Below are the code and all the weights of a small trained network. Each question names an input and a class and asks about switching units off, where a switched-off unit gives its printed mean instead of its output.

import numpy as np


def w(rows, s, z=0):
    codes = np.array(rows[::2]) - 128.0
    scale = np.full(codes.shape[1], s)
    scale[-1] = z or s
    return codes * scale


def f(y):
    return y / 2 * (1 + np.tanh(0.7978845608 * (y + 0.044715 * y**3)))


def log_softmax(a):
    a = a - a.max(-1, keepdims=True)
    return a - np.log(np.exp(a).sum(-1, keepdims=True))


def net(x, mask):
    res = np.array(x, float).reshape(1, 3) / 4 @ E
    y = f(res @ A[0][:, :-1].T + A[0][:, -1])
    res = res + np.where(mask, y, B[0][:, -1]) @ B[0][:, :-1]
    return log_softmax(res[-1] @ U[:, :-1].T + U[:, -1])


A, B = {}, {}
E = w([
[9,142,162,45,63],'x0',
[188,115,243,87,206],'x1',
[83,177,181,230,71],'x2',
],0.013)
A[0] = w([
[148,107,143,8,165,204],'N1',
[158,92,80,163,129,210],'N2',
[115,195,110,198,94,101],'N3',
[72,121,207,123,138,231],'N4',
[56,146,47,139,145,149],'N5',
[48,171,77,112,109,224],'N6',
[114,139,140,220,59,166],'N7',
[71,77,99,55,79,162],'N8',
[173,139,66,40,237,211],'N9',
[173,113,53,136,151,177],'N10',
[108,83,193,67,142,253],'N11',
],0.014,0.0052)
B[0] = w([
[142,78,174,138,122,229],'N1',
[53,168,43,144,127,189],'N2',
[144,175,163,132,96,221],'N3',
[90,225,214,97,176,203],'N4',
[179,149,54,106,77,223],'N5',
[185,63,98,67,34,253],'N6',
[87,189,156,152,3,249],'N7',
[206,45,115,71,129,241],'N8',
[187,59,145,194,177,232],'N9',
[114,139,62,177,211,191],'N10',
[149,134,207,109,174,208],'N11',
],0.011,0.016)
U = w([
[91,162,223,247,68,253],'0',
[166,51,157,38,117,102],'1',
[139,122,40,201,188,233],'2',
[155,59,224,230,164,11],'3',
[115,207,186,86,229,170],'4',
[153,45,49,104,127,60],'5',
[163,191,100,124,38,79],'6',
],0.011,0.0041)

Each question gives the input, the list of numbers given to net, and the class t.
The units are the neurons (one row each of A and B). Each row of codes is followed by its name. A weight is (code - 128) times the scale printed after its matrix; where a second scale follows, it is the last column's (A, B and U).
mask holds one flag per neuron, in row order. A switched-off neuron (its flag False) gives its mean, the last column of its row in B, instead of its output. The means were averaged over made-up inputs and are rounded, as every weight is.
A unit's drop is (log p(t) with every unit on - log p(t) with that unit switched off) / (log p(t) with every unit on - log p(t) with every unit switched off).
The circuit of an input: a set's keep is (log p(t) with only the set's units on - log p(t) with every unit switched off) / (log p(t) with every unit on - log p(t) with every unit switched off). Starting from all 11 units, units are removed one at a time, each time the one whose removal leaves the highest keep (on an exact tie, the one counted first), for as long as the keep stays at least 0.8.
units of the circuit, in order: the units of the circuit, biggest drop first
k most important neurons: the k neurons with the biggest drops, biggest first
drop of u: that unit's drop, to one decimal
input [4,7,7], class 4: units of the circuit, in order : [N4]
input [-2,-7,-3], class 5: 4 most important neurons : [N6, N4, N5, N7]
input [4,4,-2], class 3: units of the circuit, in order : [N1, N6]
input [0,-7,-2], class 5: 3 most important neurons : [N4, N8, N10]
input [0,3,1], class 4: 3 most important neurons : [N7, N6, N9]
input [-3,5,3], class 4: units of the circuit, in order : [N7, N9, N6]
input [-2,5,2], class 4: units of the circuit, in order : [N7, N6, N9]
input [2,-3,-6], class 5: units of the circuit, in order : [N4, N10]
input [1,8,0], class 3: 2 most important neurons : [N1, N9]
input [5,-7,-3], class 5: units of the circuit, in order : [N5, N8]
input [6,-7,-3], class 1: 3 most important neurons : [N8, N10, N2]
input [-7,-4,2], class 2: 3 most important neurons : [N10, N6, N2]
input [-2,0,-8], class 3: 2 most important neurons : [N9, N1]
input [-7,-6,0], class 2: units of the circuit, in order : [N10]
input [4,-5,-5], class 5: 3 most important neurons : [N4, N5, N3]
input [-1,-1,-6], class 3: 2 most important neurons : [N9, N1]
input [-1,-5,-2], class 5: 2 most important neurons : [N7, N4]
input [-6,6,5], class 0: 2 most important neurons : [N8, N9]
input [6,1,3], class 1: 2 most important neurons : [N6, N8]
input [-6,1,-5], class 2: units of the circuit, in order : [N10]
input [-5,0,-6], class 2: 2 most important neurons : [N10, N2]
input [-1,7,-1], class 3: drop of N11 : 0.0
input [7,5,0], class 4: drop of N4 : 1.0
input [-3,0,-4], class 2: drop of N2 : 0.1
input [6,5,1], class 4: drop of N4 : 0.4
